Here is a tiny trained network, its code and every weight. The questions are about switching its units off for an input and a target symbol, where a switched-off unit gives its printed mean instead of its output.

import numpy as np


def w(rows, s, z=0):
    codes = np.array(rows[::2]) - 128.0
    scale = np.full(codes.shape[1], s)
    scale[-1] = z or s
    return codes * scale


def norm(h):
    return h / np.sqrt((h * h).mean(-1, keepdims=True) + 1e-5)


def f(y):
    return np.maximum(y, 0)


def softmax(a):
    e = np.exp(a - a.max(-1, keepdims=True))
    return e / e.sum(-1, keepdims=True)


def log_softmax(a):
    a = a - a.max(-1, keepdims=True)
    return a - np.log(np.exp(a).sum(-1, keepdims=True))


def net(x, mask):
    ids = ['βγελπτψ'.index(c) for c in x.split()]
    T = len(ids)
    res = E[ids] + P[:T]
    r = norm(res)
    for j in range(3):
        rows = slice(3 * j, 3 * j + 3)
        q, k, v = (r @ M[0][rows].T for M in (Q, K, V))
        z = softmax(np.where(np.tri(T) > 0, q @ k.T / 3**0.5, -1e9)) @ v
        o = O[0][rows]
        res = res + np.where(mask[j], z, o[:, -1]) @ o[:, :-1]
    y = f(norm(res) @ A[0][:, :-1].T + A[0][:, -1])
    res = res + np.where(mask[3:19], y, B[0][:, -1]) @ B[0][:, :-1]
    return log_softmax(norm(res)[-1] @ U[:, :-1].T + U[:, -1])


Q, K, V, O, A, B = {}, {}, {}, {}, {}, {}
E = w([
[146,3,118,105],'β',
[152,168,177,136],'γ',
[106,167,76,97],'ε',
[144,126,64,128],'λ',
[109,149,108,128],'π',
[88,113,73,184],'τ',
[69,107,162,74],'ψ',
],0.022)
P = w([
[79,74,99,132],'0',
[175,89,2,59],'1',
[172,131,42,63],'2',
[136,149,45,102],'3',
[116,173,60,142],'4',
[95,189,76,160],'5',
[80,204,88,181],'6',
[68,222,93,193],'7',
[51,232,112,199],'8',
[35,238,116,206],'9',
],0.0033)
Q[0] = w([
[74,181,127,97],'H1',
[141,90,191,153],'H1',
[54,167,99,209],'H1',
[170,149,98,123],'H2',
[84,102,178,99],'H2',
[36,155,154,111],'H2',
[135,70,255,117],'H3',
[169,204,180,116],'H3',
[133,155,51,114],'H3',
],0.011)
K[0] = w([
[153,175,191,96],'H1',
[116,152,127,88],'H1',
[167,180,189,211],'H1',
[138,83,114,89],'H2',
[155,191,188,133],'H2',
[205,187,255,181],'H2',
[52,16,92,25],'H3',
[168,136,59,84],'H3',
[241,217,169,97],'H3',
],0.0078)
V[0] = w([
[80,145,156,138],'H1',
[255,236,165,147],'H1',
[224,152,221,121],'H1',
[61,141,107,178],'H2',
[73,83,138,92],'H2',
[154,176,224,156],'H2',
[68,88,55,97],'H3',
[178,105,130,186],'H3',
[182,182,119,172],'H3',
],0.0073)
O[0] = w([
[134,155,184,102,181],'H1',
[168,156,73,13,107],'H1',
[134,246,92,34,132],'H1',
[169,187,120,84,133],'H2',
[166,125,204,63,157],'H2',
[93,88,11,140,172],'H2',
[121,254,57,79,217],'H3',
[145,75,95,113,3],'H3',
[190,75,98,118,14],'H3',
],0.0058,0.0027)
A[0] = w([
[145,163,113,100,73],'N1',
[127,147,178,147,73],'N2',
[138,122,79,45,16],'N3',
[119,166,118,146,3],'N4',
[117,89,93,113,244],'N5',
[126,139,177,95,158],'N6',
[99,128,102,153,105],'N7',
[67,101,118,125,91],'N8',
[133,169,194,174,164],'N9',
[147,129,121,132,47],'N10',
[188,149,80,102,112],'N11',
[110,141,118,108,95],'N12',
[79,17,116,156,69],'N13',
[251,115,213,148,121],'N14',
[203,103,81,185,142],'N15',
[132,157,111,118,36],'N16',
],0.014,0.0034)
B[0] = w([
[108,162,138,100,187],'N1',
[137,115,88,131,184],'N2',
[145,74,162,139,223],'N3',
[121,123,94,110,150],'N4',
[186,99,122,110,253],'N5',
[119,90,119,138,209],'N6',
[168,115,122,153,182],'N7',
[145,135,189,167,232],'N8',
[108,86,100,103,253],'N9',
[128,153,141,159,129],'N10',
[89,154,117,178,215],'N11',
[147,136,125,141,181],'N12',
[206,160,60,73,244],'N13',
[251,69,177,127,191],'N14',
[77,191,220,124,197],'N15',
[126,142,126,119,154],'N16',
],0.014,0.0049)
U = w([
[194,66,128,125,180],'β',
[179,178,122,68,3],'γ',
[122,177,70,129,202],'ε',
[131,176,178,178,145],'λ',
[111,71,48,184,100],'π',
[162,113,89,253,125],'τ',
[86,78,167,134,152],'ψ',
],0.019,0.0033)

Each question gives the input, a string of symbols that net reads in full, and the target symbol t.
The units are the heads (3 rows each of Q, K, V and O) and the neurons (one row each of A and B). Each row of codes is followed by its name. A weight is (code - 128) times the scale printed after its matrix; where a second scale follows, it is the last column's (O, A, B and U).
mask holds one flag per unit, heads first, then neurons. A switched-off unit (its flag False) gives its mean, the last column of its rows in O or B, instead of its output. The means were averaged over made-up inputs and are rounded, as every weight is.
A unit's drop is (log p(t) with every unit on - log p(t) with that unit switched off) / (log p(t) with every unit on - log p(t) with every unit switched off).
The circuit of an input: a set's keep is (log p(t) with only the set's units on - log p(t) with every unit switched off) / (log p(t) with every unit on - log p(t) with every unit switched off). Starting from the 12 units with the biggest drops (on a tie, the unit counted first), units are removed one at a time, each time the one whose removal leaves the highest keep (on an exact tie, the one counted first), for as long as the keep stays at least 0.8.
units of the circuit, in order: the units of the circuit, biggest drop first
most important unit: the unit with the biggest drop
top k neurons: the k neurons with the biggest drops, biggest first
which heads matter: for each layer, one digit per head in row order, 1 if its drop is at least 0.15 and else 0, layers parted by /
drop of u: that unit's drop, to one decimal
input β ψ ε γ ψ π γ π, target π: which heads matter -> 111
input ψ γ ψ, target γ: which heads matter -> 111
input γ β ψ π, target β: which heads matter -> 101
input β β λ τ ψ π, target π: which heads matter -> 110
input τ γ ε λ ψ γ, target γ: units of the circuit, in order -> H1, N9, N5
input λ β γ β λ τ ψ ψ β ψ, target ε: which heads matter -> 011
input γ γ τ ψ λ π γ, target ε: most important unit -> H2
input ψ ψ γ ψ, target ε: top 3 neurons -> N3, N14, N13
input γ π τ λ β ψ, target β: units of the circuit, in order -> H2, N8, N15, N5
input ψ ψ ψ λ ε γ τ, target β: units of the circuit, in order -> H3, H1
input ε τ ψ γ ε ψ ψ ψ, target λ: which heads matter -> 011
input γ ψ ψ τ, target β: which heads matter -> 101
input ψ β γ ψ ε ε π, target β: top 3 neurons -> N3, N15, N5
input ψ ψ γ ψ ψ τ ψ τ, target γ: top 2 neurons -> N13, N15
input ε β ψ ε ψ γ, target β: which heads matter -> 000
input ε ψ τ γ τ ψ, target γ: drop of N15 -> 0.6
input ψ ε β ψ λ, target λ: drop of H2 -> 0.1
input ψ β τ ψ τ τ π ε γ, target β: drop of N13 -> 0.0
